Here is a tiny trained network, its code and every weight. The questions are about switching its units off for an input and a target symbol, where a switched-off unit gives its printed mean instead of its output.

import numpy as np


def w(rows, s, z=0):
    codes = np.array(rows[::2]) - 128.0
    scale = np.full(codes.shape[1], s)
    scale[-1] = z or s
    return codes * scale


def f(y):
    return np.maximum(y, 0)


def softmax(a):
    e = np.exp(a - a.max(-1, keepdims=True))
    return e / e.sum(-1, keepdims=True)


def log_softmax(a):
    a = a - a.max(-1, keepdims=True)
    return a - np.log(np.exp(a).sum(-1, keepdims=True))


def net(x, mask):
    ids = ['γδζηπσψ'.index(c) for c in x.split()]
    T = len(ids)
    res = E[ids] + P[:T]
    r = res
    for j in range(2):
        rows = slice(2 * j, 2 * j + 2)
        q, k, v = (r @ M[0][rows].T for M in (Q, K, V))
        z = softmax(np.where(np.tri(T) > 0, q @ k.T / 2**0.5, -1e9)) @ v
        o = O[0][rows]
        res = res + np.where(mask[j], z, o[:, -1]) @ o[:, :-1]
    y = f(res @ A[0][:, :-1].T + A[0][:, -1])
    res = res + np.where(mask[2:10], y, B[0][:, -1]) @ B[0][:, :-1]
    return log_softmax(res[-1] @ U[:, :-1].T + U[:, -1])


Q, K, V, O, A, B = {}, {}, {}, {}, {}, {}
E = w([
[92,96,141,60,158,127],'γ',
[137,167,172,120,109,155],'δ',
[154,176,118,110,85,189],'ζ',
[153,57,117,22,191,194],'η',
[82,149,45,106,142,162],'π',
[155,151,2,60,141,203],'σ',
[152,213,51,144,188,226],'ψ',
],0.014)
P = w([
[134,88,128,145,66,77],'0',
[106,130,183,129,127,137],'1',
[185,8,147,77,143,82],'2',
[111,98,55,217,176,151],'3',
[149,155,164,93,179,113],'4',
[109,81,160,133,120,170],'5',
[211,38,72,148,161,115],'6',
[17,200,206,70,167,172],'7',
[77,114,215,184,121,151],'8',
[150,105,66,230,36,158],'9',
[49,190,139,71,106,110],'10',
[151,71,166,141,105,151],'11',
[132,63,99,208,114,124],'12',
[36,185,128,69,198,112],'13',
],0.011)
Q[0] = w([
[254,89,128,198,100,160],'H1',
[221,203,109,104,212,123],'H1',
[23,126,166,186,122,172],'H2',
[169,178,134,167,134,48],'H2',
],0.0067)
K[0] = w([
[185,182,129,188,142,79],'H1',
[191,128,139,187,181,152],'H1',
[239,118,151,138,254,216],'H2',
[79,159,200,81,83,99],'H2',
],0.0081)
V[0] = w([
[228,249,122,174,145,249],'H1',
[69,153,158,53,191,174],'H1',
[152,13,230,146,166,181],'H2',
[81,123,254,53,80,95],'H2',
],0.007)
O[0] = w([
[87,212,70,163,207,164,171],'H1',
[89,86,161,120,106,139,250],'H1',
[180,120,119,100,80,245,185],'H2',
[141,190,213,128,127,80,3],'H2',
],0.012,0.005)
A[0] = w([
[95,31,150,116,154,152,129],'N1',
[137,129,95,234,184,200,72],'N2',
[58,121,196,69,86,10,152],'N3',
[117,157,129,122,133,67,2],'N4',
[207,165,100,221,95,113,190],'N5',
[177,118,169,122,50,167,24],'N6',
[117,158,86,69,160,133,187],'N7',
[254,98,64,189,150,95,138],'N8',
],0.0087,0.0045)
B[0] = w([
[196,226,65,174,155,75,248],'N1',
[221,209,79,150,16,83,221],'N2',
[29,95,197,211,137,95,144],'N3',
[51,161,56,146,133,236,128],'N4',
[61,166,26,72,237,107,148],'N5',
[176,148,126,174,187,158,159],'N6',
[40,169,254,128,69,115,222],'N7',
[85,39,22,111,41,142,163],'N8',
],0.0068,0.011)
U = w([
[177,137,185,156,88,103,151],'γ',
[173,209,153,104,141,79,16],'δ',
[58,207,153,2,151,99,245],'ζ',
[223,121,122,91,135,170,193],'η',
[119,76,117,190,110,105,165],'π',
[102,50,55,170,119,129,114],'σ',
[152,143,54,167,166,106,2],'ψ',
],0.0089,0.0034)

Each question gives the input, a string of symbols that net reads in full, and the target symbol t.
The units are the heads (2 rows each of Q, K, V and O) and the neurons (one row each of A and B). Each row of codes is followed by its name. A weight is (code - 128) times the scale printed after its matrix; where a second scale follows, it is the last column's (O, A, B and U).
mask holds one flag per unit, heads first, then neurons. A switched-off unit (its flag False) gives its mean, the last column of its rows in O or B, instead of its output. The means were averaged over made-up inputs and are rounded, as every weight is.
A unit's drop is (log p(t) with every unit on - log p(t) with that unit switched off) / (log p(t) with every unit on - log p(t) with every unit switched off).
The circuit of an input: a set's keep is (log p(t) with only the set's units on - log p(t) with every unit switched off) / (log p(t) with every unit on - log p(t) with every unit switched off). Starting from all 10 units, units are removed one at a time, each time the one whose removal leaves the highest keep (on an exact tie, the one counted first), for as long as the keep stays at least 0.8.
units of the circuit, in order: the units of the circuit, biggest drop first
top k neurons: the k neurons with the biggest drops, biggest first
drop of u: that unit's drop, to one decimal
input σ η π ζ ψ σ ψ ψ ψ ζ, target ψ: top 2 neurons -> N2, N5
input ζ η σ ζ η σ ζ, target σ: units of the circuit, in order -> N8
input η γ η ψ ψ, target δ: top 2 neurons -> N2, N7
input γ ζ η δ γ δ η η, target η: units of the circuit, in order -> H2, H1
input π γ η π η σ σ ψ η σ ψ σ η, target ψ: units of the circuit, in order -> N1, H2
input σ ζ η η η π η η ψ δ, target ψ: units of the circuit, in order -> N5, H1
input ζ σ σ η η η η σ ζ, target η: units of the circuit, in order -> H2, N7
input η δ η η η ψ δ η ψ η η η δ, target η: units of the circuit, in order -> H2, N7
input ζ ψ η, target ζ: top 3 neurons -> N2, N7, N6
input σ η σ, target σ: units of the circuit, in order -> N8, H2
input η ζ π γ σ, target ζ: top 3 neurons -> N7, N2, N1
input σ ζ η π σ, target ζ: units of the circuit, in order -> N7, N1
input σ σ ζ, target σ: top 4 neurons -> N8, N2, N1, N7
input δ ζ σ η ζ, target ζ: top 2 neurons -> N1, N2
input ψ π ψ ψ π η, target ψ: units of the circuit, in order -> H2, N1
input ψ ψ δ σ σ η δ π ψ δ, target ψ: units of the circuit, in order -> H1, N5
input η η π, target η: units of the circuit, in order -> H2, H1, N7
input δ σ γ π ζ, target ζ: top 2 neurons -> N2, N1
input η σ σ η η η ψ ζ δ, target η: top neuron -> N7
input η σ γ η η σ σ, target σ: top 2 neurons -> N8, N1
input γ σ γ, target γ: drop of N8 -> 0.1
input γ γ γ, target γ: drop of H1 -> 0.5
input γ η δ η δ η η η γ, target η: drop of H1 -> 0.1
